Here is a tiny trained network, its code and every weight. The questions are about switching its units off for an input and a target symbol, where a switched-off unit gives its printed mean instead of its output.

import numpy as np


def w(rows, s, z=0):
    codes = np.array(rows[::2]) - 128.0
    scale = np.full(codes.shape[1], s)
    scale[-1] = z or s
    return codes * scale


def norm(h):
    return h / np.sqrt((h * h).mean(-1, keepdims=True) + 1e-5)


def f(y):
    return np.maximum(y, 0)


def softmax(a):
    e = np.exp(a - a.max(-1, keepdims=True))
    return e / e.sum(-1, keepdims=True)


def log_softmax(a):
    a = a - a.max(-1, keepdims=True)
    return a - np.log(np.exp(a).sum(-1, keepdims=True))


def net(x, mask):
    ids = ['βγδζηθλμστφψω'.index(c) for c in x.split()]
    T = len(ids)
    res = E[ids] + P[:T]
    r = norm(res)
    for j in range(2):
        rows = slice(4 * j, 4 * j + 4)
        q, k, v = (r @ M[0][rows].T for M in (Q, K, V))
        z = softmax(np.where(np.tri(T) > 0, q @ k.T / 4**0.5, -1e9)) @ v
        o = O[0][rows]
        res = res + np.where(mask[j], z, o[:, -1]) @ o[:, :-1]
    y = f(norm(res) @ A[0][:, :-1].T + A[0][:, -1])
    res = res + np.where(mask[2:10], y, B[0][:, -1]) @ B[0][:, :-1]
    return log_softmax(norm(res)[-1] @ U[:, :-1].T + U[:, -1])


Q, K, V, O, A, B = {}, {}, {}, {}, {}, {}
E = w([
[153,103,184],'β',
[162,91,137],'γ',
[162,97,146],'δ',
[84,159,169],'ζ',
[88,119,38],'η',
[149,102,189],'θ',
[164,86,133],'λ',
[250,139,107],'μ',
[232,142,103],'σ',
[234,142,103],'τ',
[91,100,151],'φ',
[138,166,9],'ψ',
[181,178,148],'ω',
],0.015)
P = w([
[220,3,165],'0',
[217,31,129],'1',
[179,47,114],'2',
[140,58,111],'3',
[116,80,102],'4',
[92,90,109],'5',
[95,101,106],'6',
[82,87,106],'7',
],0.0057)
Q[0] = w([
[242,170,11],'h1',
[203,133,161],'h1',
[146,117,95],'h1',
[146,78,164],'h1',
[136,8,47],'h2',
[31,146,84],'h2',
[181,206,65],'h2',
[187,83,243],'h2',
],0.012)
K[0] = w([
[152,250,145],'h1',
[181,118,94],'h1',
[115,129,112],'h1',
[67,86,181],'h1',
[132,124,76],'h2',
[35,22,196],'h2',
[222,20,148],'h2',
[159,200,147],'h2',
],0.012)
V[0] = w([
[69,55,167],'h1',
[182,173,142],'h1',
[139,94,251],'h1',
[134,161,165],'h1',
[113,72,116],'h2',
[66,145,128],'h2',
[69,159,123],'h2',
[105,104,135],'h2',
],0.015)
O[0] = w([
[181,224,153,95],'h1',
[108,44,202,172],'h1',
[55,227,189,160],'h1',
[59,24,133,98],'h1',
[207,183,115,165],'h2',
[134,137,193,10],'h2',
[253,75,181,3],'h2',
[180,158,35,112],'h2',
],0.0072,0.007)
A[0] = w([
[169,40,31,61],'n1',
[135,139,200,159],'n2',
[148,58,249,254],'n3',
[8,43,120,214],'n4',
[85,181,84,188],'n5',
[162,199,50,231],'n6',
[160,83,202,212],'n7',
[142,100,202,199],'n8',
],0.011,0.0039)
B[0] = w([
[63,201,84,253],'n1',
[134,149,58,171],'n2',
[137,51,24,184],'n3',
[87,175,244,253],'n4',
[213,2,137,210],'n5',
[234,86,203,233],'n6',
[145,76,72,158],'n7',
[145,83,48,162],'n8',
],0.0091,0.0075)
U = w([
[117,209,114,104],'β',
[126,89,132,4],'γ',
[137,66,153,6],'δ',
[109,204,80,4],'ζ',
[128,139,90,9],'η',
[118,199,109,108],'θ',
[158,53,160,113],'λ',
[71,159,110,131],'μ',
[70,147,114,119],'σ',
[74,142,112,113],'τ',
[138,174,126,89],'φ',
[97,106,9,227],'ψ',
[47,39,147,196],'ω',
],0.013,0.0043)

Each question gives the input, a string of symbols that net reads in full, and the target symbol t.
The units are the heads (4 rows each of Q, K, V and O) and the neurons (one row each of A and B). Each row of codes is followed by its name. A weight is (code - 128) times the scale printed after its matrix; where a second scale follows, it is the last column's (O, A, B and U).
mask holds one flag per unit, heads first, then neurons. A switched-off unit (its flag False) gives its mean, the last column of its rows in O or B, instead of its output. The means were averaged over made-up inputs and are rounded, as every weight is.
A unit's drop is (log p(t) with every unit on - log p(t) with that unit switched off) / (log p(t) with every unit on - log p(t) with every unit switched off).
The circuit of an input: a set's keep is (log p(t) with only the set's units on - log p(t) with every unit switched off) / (log p(t) with every unit on - log p(t) with every unit switched off). Starting from all 10 units, units are removed one at a time, each time the one whose removal leaves the highest keep (on an exact tie, the one counted first), for as long as the keep stays at least 0.8.
circuit, biggest first: the units of the circuit, biggest drop first
k most important neurons: the k neurons with the biggest drops, biggest first
which heads matter: for each layer, one digit per head in row order, 1 if its drop is at least 0.15 and else 0, layers parted by /
drop of u: that unit's drop, to one decimal
input ψ ω μ, target ω: circuit, biggest first -> h1, h2
input ψ ω β ψ λ ω η, target ω: circuit, biggest first -> h1, n4
input ψ λ ψ δ ψ ζ ψ ω, target ω: which heads matter -> 10
input ψ ζ ψ β, target ψ: which heads matter -> 01
input ψ δ λ ψ ψ ψ δ, target ψ: which heads matter -> 01
input ω ψ τ β ψ λ, target ψ: circuit, biggest first -> h2, n3, n6
input ζ ψ β, target ψ: which heads matter -> 00
input ψ ψ ω ψ β ω ψ, target ω: circuit, biggest first -> h1
input λ ψ ζ, target ψ: 2 most important neurons -> n4, n3
input λ ψ μ, target ψ: 2 most important neurons -> n1, n5
input ω β β μ ω ζ ψ, target ω: 2 most important neurons -> n4, n5
input ψ μ ω ψ ψ δ γ, target ψ: which heads matter -> 11
input ψ θ δ λ θ ψ γ, target ψ: 3 most important neurons -> n4, n2, n3
input ψ θ δ ψ θ, target ψ: which heads matter -> 01
input σ δ β ω σ, target ω: which heads matter -> 10
input ψ ψ σ λ, target ψ: circuit, biggest first -> n1
input β σ ω ω ψ ψ γ θ, target ψ: 4 most important neurons -> n4, n3, n2, n6
input λ ψ λ ψ β ψ μ ζ, target ψ: drop of n6 -> 0.2
input γ β σ δ ω δ μ, target ω: drop of n4 -> 0.1
input β θ β ψ ω, target ω: drop of h1 -> 0.2
